Below is a small trained network, with its code and all its weights. Each question gives an input and a target symbol and asks what happens when units are switched off, that is, made to give their printed mean instead of their output.

import numpy as np


def w(rows, s, z=0):
    codes = np.array(rows[::2]) - 128.0
    scale = np.full(codes.shape[1], s)
    scale[-1] = z or s
    return codes * scale


def norm(h):
    return h / np.sqrt((h * h).mean(-1, keepdims=True) + 1e-5)


def f(y):
    return np.maximum(y, 0)


def softmax(a):
    e = np.exp(a - a.max(-1, keepdims=True))
    return e / e.sum(-1, keepdims=True)


def log_softmax(a):
    a = a - a.max(-1, keepdims=True)
    return a - np.log(np.exp(a).sum(-1, keepdims=True))


def net(x, mask):
    ids = ['ΛΞΣδεπφ'.index(c) for c in x.split()]
    T = len(ids)
    res = E[ids] + P[:T]
    r = norm(res)
    for j in range(3):
        rows = slice(3 * j, 3 * j + 3)
        q, k, v = (r @ M[0][rows].T for M in (Q, K, V))
        z = softmax(np.where(np.tri(T) > 0, q @ k.T / 3**0.5, -1e9)) @ v
        o = O[0][rows]
        res = res + np.where(mask[j], z, o[:, -1]) @ o[:, :-1]
    y = f(norm(res) @ A[0][:, :-1].T + A[0][:, -1])
    res = res + np.where(mask[3:11], y, B[0][:, -1]) @ B[0][:, :-1]
    return log_softmax(norm(res)[-1] @ U[:, :-1].T + U[:, -1])


Q, K, V, O, A, B = {}, {}, {}, {}, {}, {}
E = w([
[86,140,252,122,69,132,114,98,126,149,133],'Λ',
[89,110,126,71,127,156,159,96,93,117,144],'Ξ',
[151,126,185,95,131,152,85,71,106,167,44],'Σ',
[126,152,216,74,157,94,50,124,100,164,156],'δ',
[111,138,163,174,142,201,134,165,101,139,91],'ε',
[115,161,83,145,218,121,112,82,196,93,103],'π',
[108,173,105,91,127,75,116,160,113,205,98],'φ',
],0.029)
P = w([
[184,190,73,51,71,136,176,154,152,126,147],'0',
[137,140,167,119,86,2,114,117,44,107,91],'1',
[105,154,130,124,111,70,80,118,71,134,69],'2',
[125,116,155,120,72,42,68,149,56,97,92],'3',
[121,145,149,89,90,61,52,165,71,89,88],'4',
[91,129,131,131,148,55,108,123,78,135,69],'5',
],0.011)
Q[0] = w([
[157,77,176,136,142,105,74,159,161,172,77],'head 0',
[177,97,33,115,45,153,238,141,176,122,255],'head 0',
[121,121,106,131,109,49,112,98,150,139,131],'head 0',
[47,107,174,103,188,117,65,116,53,54,37],'head 1',
[70,134,163,99,223,181,65,102,27,153,88],'head 1',
[83,161,91,119,134,157,121,198,133,114,84],'head 1',
[62,140,151,42,144,17,127,50,58,10,112],'head 2',
[108,114,147,86,135,62,142,58,103,103,193],'head 2',
[227,70,45,231,77,188,167,211,130,153,158],'head 2',
],0.0081)
K[0] = w([
[160,175,160,152,148,83,110,108,219,138,160],'head 0',
[41,9,152,236,185,56,10,123,81,121,79],'head 0',
[133,172,78,112,85,134,123,115,162,154,90],'head 0',
[234,229,133,52,106,183,192,155,221,112,176],'head 1',
[145,156,124,1,106,193,200,160,145,246,171],'head 1',
[125,196,130,109,86,127,125,146,214,143,88],'head 1',
[237,220,94,60,59,152,203,135,231,173,133],'head 2',
[172,193,94,77,151,122,154,95,219,149,141],'head 2',
[83,6,147,198,200,55,99,87,48,71,59],'head 2',
],0.0082)
V[0] = w([
[45,129,181,121,29,96,118,144,129,158,134],'head 0',
[94,87,103,150,215,58,91,158,124,110,162],'head 0',
[78,112,190,146,78,114,138,75,105,87,208],'head 0',
[88,100,126,66,219,182,118,218,97,156,254],'head 1',
[55,183,96,145,116,132,219,165,152,57,167],'head 1',
[99,191,171,212,149,96,97,190,79,132,33],'head 1',
[56,192,125,68,78,74,208,179,103,181,84],'head 2',
[178,169,143,95,96,191,150,51,139,120,133],'head 2',
[95,90,139,154,140,104,109,19,111,67,158],'head 2',
],0.0072)
O[0] = w([
[139,99,99,101,151,220,188,87,56,133,152,190],'head 0',
[191,141,194,97,189,152,84,177,131,136,134,13],'head 0',
[141,33,68,119,64,111,146,23,82,88,132,109],'head 0',
[205,176,76,67,122,48,158,134,129,103,79,207],'head 1',
[117,52,44,144,164,121,98,201,155,164,187,58],'head 1',
[149,21,74,66,78,210,138,153,128,225,150,153],'head 1',
[161,167,102,108,135,151,206,183,115,2,157,253],'head 2',
[65,151,58,241,121,137,100,41,147,178,113,198],'head 2',
[117,102,147,98,208,130,131,76,154,120,121,3],'head 2',
],0.0082,0.0067)
A[0] = w([
[169,55,100,146,192,204,129,152,100,77,105,186],'neuron 0',
[101,113,207,133,125,102,130,95,136,55,152,63],'neuron 1',
[142,133,109,98,135,104,65,52,101,162,206,150],'neuron 2',
[189,133,146,255,107,183,110,138,166,145,79,98],'neuron 3',
[90,99,144,73,171,172,103,88,88,143,188,228],'neuron 4',
[178,94,163,61,177,127,97,107,95,148,61,171],'neuron 5',
[153,140,107,159,166,110,128,118,204,136,198,8],'neuron 6',
[71,181,103,58,61,73,164,192,101,147,126,255],'neuron 7',
],0.0095,0.0039)
B[0] = w([
[238,156,55,108,136,92,116,184,121,75,168,144],'neuron 0',
[158,68,164,224,72,210,114,128,183,161,47,156],'neuron 1',
[110,123,114,44,208,2,69,219,154,106,164,175],'neuron 2',
[182,117,154,59,172,102,119,206,107,114,94,145],'neuron 3',
[56,148,186,73,121,30,126,148,119,32,81,166],'neuron 4',
[163,208,156,121,96,117,129,90,23,105,54,184],'neuron 5',
[69,152,141,119,194,17,95,126,156,124,139,131],'neuron 6',
[147,43,92,178,136,216,36,83,162,186,163,250],'neuron 7',
],0.0085,0.015)
U = w([
[178,146,121,201,148,146,181,209,56,100,173,194],'Λ',
[173,89,51,158,114,107,109,129,121,197,143,103],'Ξ',
[100,131,186,179,104,161,153,78,166,138,160,180],'Σ',
[254,98,137,87,136,121,116,54,144,127,38,59],'δ',
[205,124,81,220,158,88,99,88,199,45,134,125],'ε',
[148,130,180,113,176,49,95,153,122,128,188,254],'π',
[90,93,78,108,112,118,161,100,84,63,169,11],'φ',
],0.0093,0.0027)

Each question gives the input, a string of symbols that net reads in full, and the target symbol t.
The units are the heads (3 rows each of Q, K, V and O) and the neurons (one row each of A and B). Each row of codes is followed by its name. A weight is (code - 128) times the scale printed after its matrix; where a second scale follows, it is the last column's (O, A, B and U).
mask holds one flag per unit, heads first, then neurons. A switched-off unit (its flag False) gives its mean, the last column of its rows in O or B, instead of its output. The means were averaged over made-up inputs and are rounded, as every weight is.
A unit's drop is (log p(t) with every unit on - log p(t) with that unit switched off) / (log p(t) with every unit on - log p(t) with every unit switched off).
The circuit of an input: a set's keep is (log p(t) with only the set's units on - log p(t) with every unit switched off) / (log p(t) with every unit on - log p(t) with every unit switched off). Starting from all 11 units, units are removed one at a time, each time the one whose removal leaves the highest keep (on an exact tie, the one counted first), for as long as the keep stays at least 0.8.
circuit, biggest first: the units of the circuit, biggest drop first
top k neurons: the k neurons with the biggest drops, biggest first
which heads matter: for each layer, one digit per head in row order, 1 if its drop is at least 0.15 and else 0, layers parted by /
drop when u is switched off: that unit's drop, to one decimal
input δ π Λ δ, target δ: circuit, biggest first -> [head 1; neuron 1]
input ε π Σ, target Ξ: circuit, biggest first -> [head 1; head 2]
input Ξ ε ε, target ε: which heads matter -> 110
input φ δ ε Σ Ξ, target Λ: circuit, biggest first -> [head 2]
input ε δ δ Σ δ, target Ξ: which heads matter -> 111
input φ Σ φ, target Λ: which heads matter -> 101
input π δ δ δ Ξ, target π: circuit, biggest first -> [head 2; neuron 2; head 1]
input Ξ ε δ Σ Λ, target ε: circuit, biggest first -> [head 1; head 2]
input Λ δ Σ, target φ: circuit, biggest first -> [head 0; head 1; neuron 7]
input δ δ π, target δ: circuit, biggest first -> [head 1; head 0]
input ε δ ε ε Λ, target Ξ: which heads matter -> 010
input ε δ δ Ξ Λ ε, target Ξ: top 3 neurons -> [neuron 5; neuron 4; neuron 7]
input Σ δ Ξ Ξ ε, target Σ: top 3 neurons -> [neuron 2; neuron 5; neuron 1]
input δ ε φ Σ ε, target δ: circuit, biggest first -> [head 1]
input ε δ ε Λ δ δ, target Ξ: drop when head 0 is switched off -> 0.4
input Λ Σ Ξ ε δ Λ, target φ: drop when neuron 7 is switched off -> 0.1
input Σ ε Σ Ξ π Σ, target Σ: drop when head 0 is switched off -> 0.2
input δ δ ε, target δ: drop when head 1 is switched off -> 0.7
